Below are the code and all the weights of a small trained network. Each question names an input and a class and asks about switching units off, where a switched-off unit gives its printed mean instead of its output.

import numpy as np


def w(rows, s, z=0):
    codes = np.array(rows[::2]) - 128.0
    scale = np.full(codes.shape[1], s)
    scale[-1] = z or s
    return codes * scale


def f(y):
    return np.maximum(y, 0)


def log_softmax(a):
    a = a - a.max(-1, keepdims=True)
    return a - np.log(np.exp(a).sum(-1, keepdims=True))


def net(x, mask):
    res = np.array(x, float).reshape(1, 8) / 4 @ E
    y = f(res @ A[0][:, :-1].T + A[0][:, -1])
    res = res + np.where(mask, y, B[0][:, -1]) @ B[0][:, :-1]
    return log_softmax(res[-1] @ U[:, :-1].T + U[:, -1])


A, B = {}, {}
E = w([
[68,169,40,101,111,78,141],'x0',
[150,147,82,130,229,134,148],'x1',
[52,98,136,243,105,150,158],'x2',
[133,48,1,129,169,160,34],'x3',
[202,122,77,99,116,50,86],'x4',
[160,237,170,208,157,134,60],'x5',
[92,132,209,59,143,100,67],'x6',
[132,28,128,168,231,42,92],'x7',
],0.0036)
A[0] = w([
[85,115,160,92,108,173,75,151],'neuron 1',
[109,139,78,114,107,95,164,109],'neuron 2',
[59,137,213,176,221,136,148,165],'neuron 3',
[117,188,146,12,66,156,167,176],'neuron 4',
[233,211,212,128,125,186,114,123],'neuron 5',
[93,112,157,68,96,174,70,158],'neuron 6',
[147,181,167,96,160,39,72,144],'neuron 7',
[155,77,181,204,76,112,55,255],'neuron 8',
[151,7,153,73,193,100,148,175],'neuron 9',
[134,113,98,146,117,178,154,126],'neuron 10',
[138,125,91,135,151,139,106,197],'neuron 11',
[115,137,192,140,82,123,175,132],'neuron 12',
[109,143,213,141,71,122,191,135],'neuron 13',
[147,168,97,139,127,123,159,114],'neuron 14',
[117,138,170,133,100,124,162,147],'neuron 15',
[143,160,157,99,161,44,79,141],'neuron 16',
[151,50,138,110,153,116,139,161],'neuron 17',
],0.012,0.0022)
B[0] = w([
[84,105,124,164,129,156,88,176],'neuron 1',
[115,76,153,143,148,136,89,170],'neuron 2',
[40,164,141,160,104,208,139,212],'neuron 3',
[146,140,121,123,126,68,249,254],'neuron 4',
[158,219,134,150,135,224,38,235],'neuron 5',
[64,103,143,169,138,161,104,187],'neuron 6',
[197,81,102,87,128,64,140,216],'neuron 7',
[67,14,114,107,146,83,112,218],'neuron 8',
[245,140,110,94,126,93,60,227],'neuron 9',
[109,97,138,113,146,79,105,162],'neuron 10',
[100,78,165,117,100,106,114,177],'neuron 11',
[94,146,124,134,127,122,209,198],'neuron 12',
[86,155,125,134,119,121,237,222],'neuron 13',
[142,115,145,109,138,148,89,155],'neuron 14',
[113,144,120,134,119,123,181,179],'neuron 15',
[180,84,116,102,120,61,136,206],'neuron 16',
[191,132,121,106,136,102,96,186],'neuron 17',
],0.019,0.0061)
U = w([
[116,122,157,166,159,207,8,211],'0',
[205,203,126,110,120,156,130,3],'1',
[193,70,79,36,134,3,142,145],'2',
[30,136,150,184,96,149,208,122],'3',
],0.0068,0.0016)

Each question gives the input, the list of numbers given to net, and the class t.
The units are the neurons (one row each of A and B). Each row of codes is followed by its name. A weight is (code - 128) times the scale printed after its matrix; where a second scale follows, it is the last column's (A, B and U).
mask holds one flag per neuron, in row order. A switched-off neuron (its flag False) gives its mean, the last column of its row in B, instead of its output. The means were averaged over made-up inputs and are rounded, as every weight is.
A unit's drop is (log p(t) with every unit on - log p(t) with that unit switched off) / (log p(t) with every unit on - log p(t) with every unit switched off).
The circuit of an input: a set's keep is (log p(t) with only the set's units on - log p(t) with every unit switched off) / (log p(t) with every unit on - log p(t) with every unit switched off). Starting from the 12 units with the biggest drops (on a tie, the unit counted first), units are removed one at a time, each time the one whose removal leaves the highest keep (on an exact tie, the one counted first), for as long as the keep stays at least 0.8.
units of the circuit, in order: the units of the circuit, biggest drop first
most important unit: the unit with the biggest drop
top k neurons: the k neurons with the biggest drops, biggest first
drop of u: that unit's drop, to one decimal
input [2,3,-3,-8,-5,4,3,0], class 3: most important unit : neuron 3
input [-2,7,0,-1,6,5,-5,-1], class 0: units of the circuit, in order : [neuron 4; neuron 5]
input [8,-3,3,6,0,3,-5,-3], class 0: top 2 neurons : [neuron 4; neuron 7]
input [-6,-3,-7,-7,4,-6,-3,-3], class 1: top 3 neurons : [neuron 5; neuron 8; neuron 3]
input [5,-4,1,8,4,-2,0,-5], class 3: top 3 neurons : [neuron 9; neuron 5; neuron 7]
input [0,3,0,6,-5,3,-3,-1], class 0: top 2 neurons : [neuron 4; neuron 13]
input [5,-3,-5,8,-3,1,3,0], class 0: units of the circuit, in order : [neuron 4; neuron 6]
input [3,7,6,2,7,0,-3,0], class 0: top 3 neurons : [neuron 4; neuron 7; neuron 16]
input [3,-6,-4,-6,-1,2,-4,2], class 3: top 2 neurons : [neuron 9; neuron 13]
input [-1,8,-1,7,-7,2,-4,6], class 0: top 2 neurons : [neuron 4; neuron 3]
input [3,-1,0,2,-5,5,-3,-1], class 0: top 2 neurons : [neuron 4; neuron 13]
input [-3,0,-6,5,-8,-3,2,2], class 0: top 2 neurons : [neuron 4; neuron 7]
input [1,5,-4,1,-3,7,1,3], class 0: top 4 neurons : [neuron 4; neuron 3; neuron 5; neuron 13]
input [0,-8,6,-4,4,-3,0,4], class 3: units of the circuit, in order : [neuron 7]
input [-3,4,7,5,0,-2,7,0], class 0: drop of neuron 4 : 0.2
input [-8,-4,3,-3,3,5,-6,5], class 3: drop of neuron 14 : 0.1
input [1,6,3,-8,4,0,-2,-1], class 3: drop of neuron 9 : 0.2
